Below are the code and all the weights of a small trained network. Each question names an input and a class and asks about switching units off, where a switched-off unit gives its printed mean instead of its output.

import numpy as np


def w(rows, s, z=0):
    codes = np.array(rows[::2]) - 128.0
    scale = np.full(codes.shape[1], s)
    scale[-1] = z or s
    return codes * scale


def norm(h):
    return h / np.sqrt((h * h).mean(-1, keepdims=True) + 1e-5)


def f(y):
    return np.maximum(y, 0)


def log_softmax(a):
    a = a - a.max(-1, keepdims=True)
    return a - np.log(np.exp(a).sum(-1, keepdims=True))


def net(x, mask):
    res = np.array(x, float).reshape(1, 6) / 4 @ E
    u = 0
    for l in range(2):
        y = f(norm(res) @ A[l][:, :-1].T + A[l][:, -1])
        res = res + np.where(mask[u : u + 15], y, B[l][:, -1]) @ B[l][:, :-1]
        u += 15
    return log_softmax(norm(res)[-1] @ U[:, :-1].T + U[:, -1])


A, B = {}, {}
E = w([
[128,128,128,128],'x0',
[118,163,255,85],'x1',
[128,129,128,128],'x2',
[83,174,155,196],'x3',
[128,127,129,128],'x4',
[48,139,132,55],'x5',
],0.0059)
A[0] = w([
[148,105,105,96,76],'0.n0',
[124,167,215,140,6],'0.n1',
[35,136,98,74,166],'0.n2',
[69,143,101,71,83],'0.n3',
[204,135,137,157,233],'0.n4',
[120,115,150,139,88],'0.n5',
[158,138,213,96,197],'0.n6',
[94,128,73,172,88],'0.n7',
[26,137,153,236,169],'0.n8',
[86,152,111,176,94],'0.n9',
[100,133,142,175,116],'0.n10',
[11,141,105,87,43],'0.n11',
[72,152,128,175,77],'0.n12',
[50,124,106,69,81],'0.n13',
[168,124,225,86,84],'0.n14',
],0.011,0.0025)
B[0] = w([
[159,144,66,127,163],'0.n0',
[207,137,44,219,209],'0.n1',
[219,171,209,52,246],'0.n2',
[115,79,121,217,202],'0.n3',
[40,138,86,77,217],'0.n4',
[138,133,110,134,138],'0.n5',
[13,77,129,156,242],'0.n6',
[153,164,186,53,197],'0.n7',
[102,209,120,155,254],'0.n8',
[143,144,173,74,179],'0.n9',
[155,106,136,164,169],'0.n10',
[118,187,67,9,231],'0.n11',
[131,129,78,67,182],'0.n12',
[108,81,136,235,215],'0.n13',
[92,156,161,3,231],'0.n14',
],0.02,0.0058)
A[1] = w([
[93,159,106,115,118],'1.n0',
[109,184,129,154,73],'1.n1',
[123,51,232,124,4],'1.n2',
[152,96,104,131,167],'1.n3',
[113,214,133,158,98],'1.n4',
[99,168,119,141,95],'1.n5',
[139,195,141,183,141],'1.n6',
[208,131,141,141,142],'1.n7',
[143,146,143,81,133],'1.n8',
[88,108,106,254,95],'1.n9',
[111,157,66,166,103],'1.n10',
[233,75,150,138,56],'1.n11',
[125,181,136,138,117],'1.n12',
[176,171,150,173,118],'1.n13',
[89,152,210,138,104],'1.n14',
],0.015,0.0025)
B[1] = w([
[170,136,148,129,254],'1.n0',
[114,107,139,160,190],'1.n1',
[200,157,84,135,152],'1.n2',
[145,123,152,120,147],'1.n3',
[93,149,158,159,233],'1.n4',
[156,97,142,136,202],'1.n5',
[141,67,113,91,182],'1.n6',
[118,123,171,89,168],'1.n7',
[124,108,100,170,237],'1.n8',
[73,115,8,124,144],'1.n9',
[163,145,119,154,188],'1.n10',
[141,4,182,155,166],'1.n11',
[106,122,159,125,199],'1.n12',
[117,99,87,95,158],'1.n13',
[164,131,96,151,184],'1.n14',
],0.038,0.0067)
U = w([
[242,141,31,103,253],'0',
[111,171,235,244,205],'1',
[25,106,83,13,85],'2',
[50,127,33,216,31],'3',
[170,5,206,92,65],'4',
[149,238,216,38,55],'5',
],0.016,0.0018)

Each question gives the input, the list of numbers given to net, and the class t.
The units are the neurons (one row each of A and B). Each row of codes is followed by its name. A weight is (code - 128) times the scale printed after its matrix; where a second scale follows, it is the last column's (A, B and U).
mask holds one flag per neuron, layer by layer. A switched-off neuron (its flag False) gives its mean, the last column of its row in B, instead of its output. The means were averaged over made-up inputs and are rounded, as every weight is.
A unit's drop is (log p(t) with every unit on - log p(t) with that unit switched off) / (log p(t) with every unit on - log p(t) with every unit switched off).
The circuit of an input: a set's keep is (log p(t) with only the set's units on - log p(t) with every unit switched off) / (log p(t) with every unit on - log p(t) with every unit switched off). Starting from the 12 units with the biggest drops (on a tie, the unit counted first), units are removed one at a time, each time the one whose removal leaves the highest keep (on an exact tie, the one counted first), for as long as the keep stays at least 0.8.
units of the circuit, in order: the units of the circuit, biggest drop first
unit that matters most: the unit with the biggest drop
k most important neurons: the k neurons with the biggest drops, biggest first
top k neurons in layer l: the k neurons of layer l with the biggest drops, biggest first
drop when u is switched off: that unit's drop, to one decimal
input [-4,6,6,1,-6,-5], class 3: unit that matters most => 0.n6
input [-3,-4,5,3,1,1], class 5: top 2 neurons in layer 0 => [0.n7, 0.n6]
input [-3,5,-3,1,-5,-7], class 3: units of the circuit, in order => [0.n6, 0.n2]
input [0,2,-5,0,5,-7], class 2: top 3 neurons in layer 0 => [0.n8, 0.n4, 0.n13]
input [6,7,6,-3,-5,-2], class 2: units of the circuit, in order => [0.n14, 0.n6]
input [-7,1,-3,-5,1,6], class 0: 4 most important neurons => [0.n1, 0.n2, 0.n8, 0.n13]
input [8,7,5,-7,2,0], class 2: units of the circuit, in order => [0.n14, 0.n6]
input [-3,-7,1,0,-2,8], class 4: 3 most important neurons => [0.n2, 0.n8, 0.n4]
input [-5,8,-7,-1,-5,5], class 0: 2 most important neurons => [0.n8, 0.n4]
input [7,-7,0,-5,0,8], class 4: 2 most important neurons => [0.n2, 0.n4]
input [-4,4,8,1,1,4], class 1: top 3 neurons in layer 0 => [0.n1, 0.n11, 0.n13]
input [-2,-5,8,7,2,8], class 5: 2 most important neurons => [0.n11, 0.n2]
input [-3,4,5,0,-6,3], class 0: 4 most important neurons => [0.n8, 1.n4, 1.n14, 0.n4]
input [-6,2,-6,-2,1,-5], class 2: units of the circuit, in order => [0.n4]
input [-4,8,2,6,0,-4], class 3: 2 most important neurons => [0.n2, 0.n1]
input [-4,0,7,4,8,3], class 5: top 3 neurons in layer 0 => [0.n11, 0.n2, 0.n6]
input [-4,7,-7,7,-1,-5], class 3: 4 most important neurons => [0.n1, 1.n9, 0.n2, 0.n11]
input [7,8,0,1,-6,6], class 1: 3 most important neurons => [0.n1, 0.n11, 1.n6]
input [3,4,-8,-2,6,1], class 0: top 2 neurons in layer 0 => [0.n8, 0.n11]
input [-1,-8,2,6,-5,2], class 5: units of the circuit, in order => [0.n7]
input [5,-7,-7,6,5,-8], class 1: 2 most important neurons => [0.n4, 1.n4]
input [6,4,0,4,8,-7], class 3: 4 most important neurons => [0.n2, 1.n9, 0.n11, 0.n1]
input [8,5,-3,6,-5,-4], class 3: top 2 neurons in layer 0 => [0.n1, 0.n2]
input [-2,-8,-6,0,1,2], class 4: 3 most important neurons => [0.n6, 0.n4, 0.n14]
input [3,-1,1,3,6,4], class 5: 2 most important neurons => [0.n11, 0.n2]
input [7,0,-4,5,5,1], class 5: 2 most important neurons => [0.n6, 0.n12]
input [-7,-1,7,7,-2,1], class 5: units of the circuit, in order => [0.n9]
input [8,4,-4,1,0,-6], class 3: 2 most important neurons => [0.n6, 0.n2]
input [0,5,1,2,7,-2], class 3: drop when 0.n7 is switched off => 0.1
input [8,6,-1,-3,-1,-2], class 2: drop when 0.n14 is switched off => 0.3
